Here is a tiny trained network, its code and every weight. The questions are about switching its units off for an input and a class, where a switched-off unit gives its printed mean instead of its output.

import numpy as np


def w(rows, s, z=0):
    codes = np.array(rows[::2]) - 128.0
    scale = np.full(codes.shape[1], s)
    scale[-1] = z or s
    return codes * scale


def f(y):
    return y / 2 * (1 + np.tanh(0.7978845608 * (y + 0.044715 * y**3)))


def log_softmax(a):
    a = a - a.max(-1, keepdims=True)
    return a - np.log(np.exp(a).sum(-1, keepdims=True))


def net(x, mask):
    res = np.array(x, float).reshape(1, 8) / 4 @ E
    y = f(res @ A[0][:, :-1].T + A[0][:, -1])
    res = res + np.where(mask, y, B[0][:, -1]) @ B[0][:, :-1]
    return log_softmax(res[-1] @ U[:, :-1].T + U[:, -1])


A, B = {}, {}
E = w([
[125,124,122,134,147,142,121,123,117,139,143,139],'x0',
[124,120,137,144,164,139,109,117,109,149,118,139],'x1',
[123,148,145,109,137,127,142,123,121,115,130,130],'x2',
[124,129,144,121,129,112,120,133,134,113,116,130],'x3',
[127,125,136,134,123,125,129,134,134,126,121,122],'x4',
[117,60,175,156,92,52,148,95,11,124,191,57],'x5',
[153,120,117,199,141,183,81,28,146,7,132,63],'x6',
[158,45,64,128,255,73,225,132,156,100,115,90],'x7',
],0.0092)
A[0] = w([
[121,94,154,125,98,82,145,172,50,159,153,119,130],'N1',
[100,91,117,81,96,35,146,111,67,166,138,129,103],'N2',
[135,193,173,131,48,198,20,108,123,111,118,156,253],'N3',
[126,174,101,103,155,148,149,208,203,199,86,217,226],'N4',
[118,127,204,124,47,140,105,172,71,187,174,126,182],'N5',
[138,66,83,114,241,85,198,122,186,116,112,97,194],'N6',
[149,54,115,130,177,5,209,181,57,144,157,107,128],'N7',
[119,110,168,122,100,86,112,67,61,109,127,114,160],'N8',
[137,84,151,203,110,127,103,18,57,16,178,48,26],'N9',
[127,167,82,158,158,239,86,66,199,2,85,119,126],'N10',
[125,138,139,137,83,122,100,128,103,130,132,157,214],'N11',
],0.0097,0.0049)
B[0] = w([
[106,151,149,198,146,124,94,97,142,112,125,137,185],'N1',
[134,129,155,171,139,108,155,87,114,103,137,118,180],'N2',
[66,65,180,73,102,140,149,33,126,243,134,87,254],'N3',
[85,111,91,41,87,143,129,199,98,149,113,109,247],'N4',
[141,209,139,181,122,106,30,126,135,138,134,161,215],'N5',
[176,79,97,147,151,138,185,174,146,41,113,128,226],'N6',
[90,55,157,164,126,122,225,90,88,159,143,115,220],'N7',
[112,176,121,138,118,95,118,164,108,170,141,155,182],'N8',
[82,114,83,8,92,155,143,228,125,169,91,137,231],'N9',
[196,86,155,160,170,138,132,39,181,86,149,104,238],'N10',
[107,188,152,127,108,117,125,123,108,153,140,146,173],'N11',
],0.013,0.016)
U = w([
[86,175,124,38,81,149,79,167,109,168,96,126,208],'0',
[124,75,205,181,141,120,185,9,118,135,168,77,172],'1',
[134,119,60,98,134,127,177,254,97,75,72,133,169],'2',
[250,127,121,175,186,146,129,88,181,31,121,109,5],'3',
[134,239,178,233,120,75,62,96,93,123,166,179,64],'4',
],0.0074,0.002)

Each question gives the input, the list of numbers given to net, and the class t.
The units are the neurons (one row each of A and B). Each row of codes is followed by its name. A weight is (code - 128) times the scale printed after its matrix; where a second scale follows, it is the last column's (A, B and U).
mask holds one flag per neuron, in row order. A switched-off neuron (its flag False) gives its mean, the last column of its row in B, instead of its output. The means were averaged over made-up inputs and are rounded, as every weight is.
A unit's drop is (log p(t) with every unit on - log p(t) with that unit switched off) / (log p(t) with every unit on - log p(t) with every unit switched off).
The circuit of an input: a set's keep is (log p(t) with only the set's units on - log p(t) with every unit switched off) / (log p(t) with every unit on - log p(t) with every unit switched off). Starting from all 11 units, units are removed one at a time, each time the one whose removal leaves the highest keep (on an exact tie, the one counted first), for as long as the keep stays at least 0.8.
units of the circuit, in order: the units of the circuit, biggest drop first
most important unit: the unit with the biggest drop
k most important neurons: the k neurons with the biggest drops, biggest first
drop of u: that unit's drop, to one decimal
input [-6,2,8,-8,-4,2,4,-7], class 0: most important neuron : (N9)
input [-6,-4,4,-7,-7,8,-7,0], class 4: 2 most important neurons : (N5; N3)
input [8,-1,6,-1,2,6,0,-8], class 4: 3 most important neurons : (N5; N4; N1)
input [1,5,-3,3,3,2,7,0], class 0: 2 most important neurons : (N9; N6)
input [6,6,5,-2,1,2,0,-8], class 4: 3 most important neurons : (N5; N4; N9)
input [-6,1,-1,6,8,-2,1,1], class 3: 4 most important neurons : (N9; N3; N7; N4)
input [0,1,2,-2,8,-4,-2,1], class 2: 2 most important neurons : (N3; N5)
input [4,-2,-4,-5,-4,-1,1,-6], class 1: 3 most important neurons : (N3; N9; N4)
input [-5,-1,1,0,6,5,0,-8], class 4: 2 most important neurons : (N5; N4)
input [-2,1,6,0,-4,-2,2,7], class 3: 2 most important neurons : (N6; N3)
input [-7,-3,-8,-5,8,-1,2,-6], class 1: 3 most important neurons : (N3; N9; N4)
input [-5,-3,-8,7,-1,-1,1,3], class 3: 2 most important neurons : (N9; N3)
input [-8,2,-1,-4,6,-8,2,5], class 3: 2 most important neurons : (N10; N9)
input [6,6,6,-8,7,3,5,-4], class 0: units of the circuit, in order : (N9)
input [-6,-3,-5,-7,5,-3,5,1], class 3: 2 most important neurons : (N7; N3)
input [-6,-4,5,0,-4,-5,2,-1], class 1: 2 most important neurons : (N10; N9)
input [-4,4,-7,-7,8,5,2,7], class 2: drop of N9 : 0.4
input [-4,8,-2,2,2,-1,-7,5], class 2: drop of N10 : 0.1
input [-4,-8,4,-4,3,-2,2,3], class 3: drop of N3 : 0.1
input [8,-3,5,8,0,-4,-5,2], class 2: most important unit : N3
input [-3,0,-5,-6,6,2,2,7], class 2: drop of N3 : 0.2
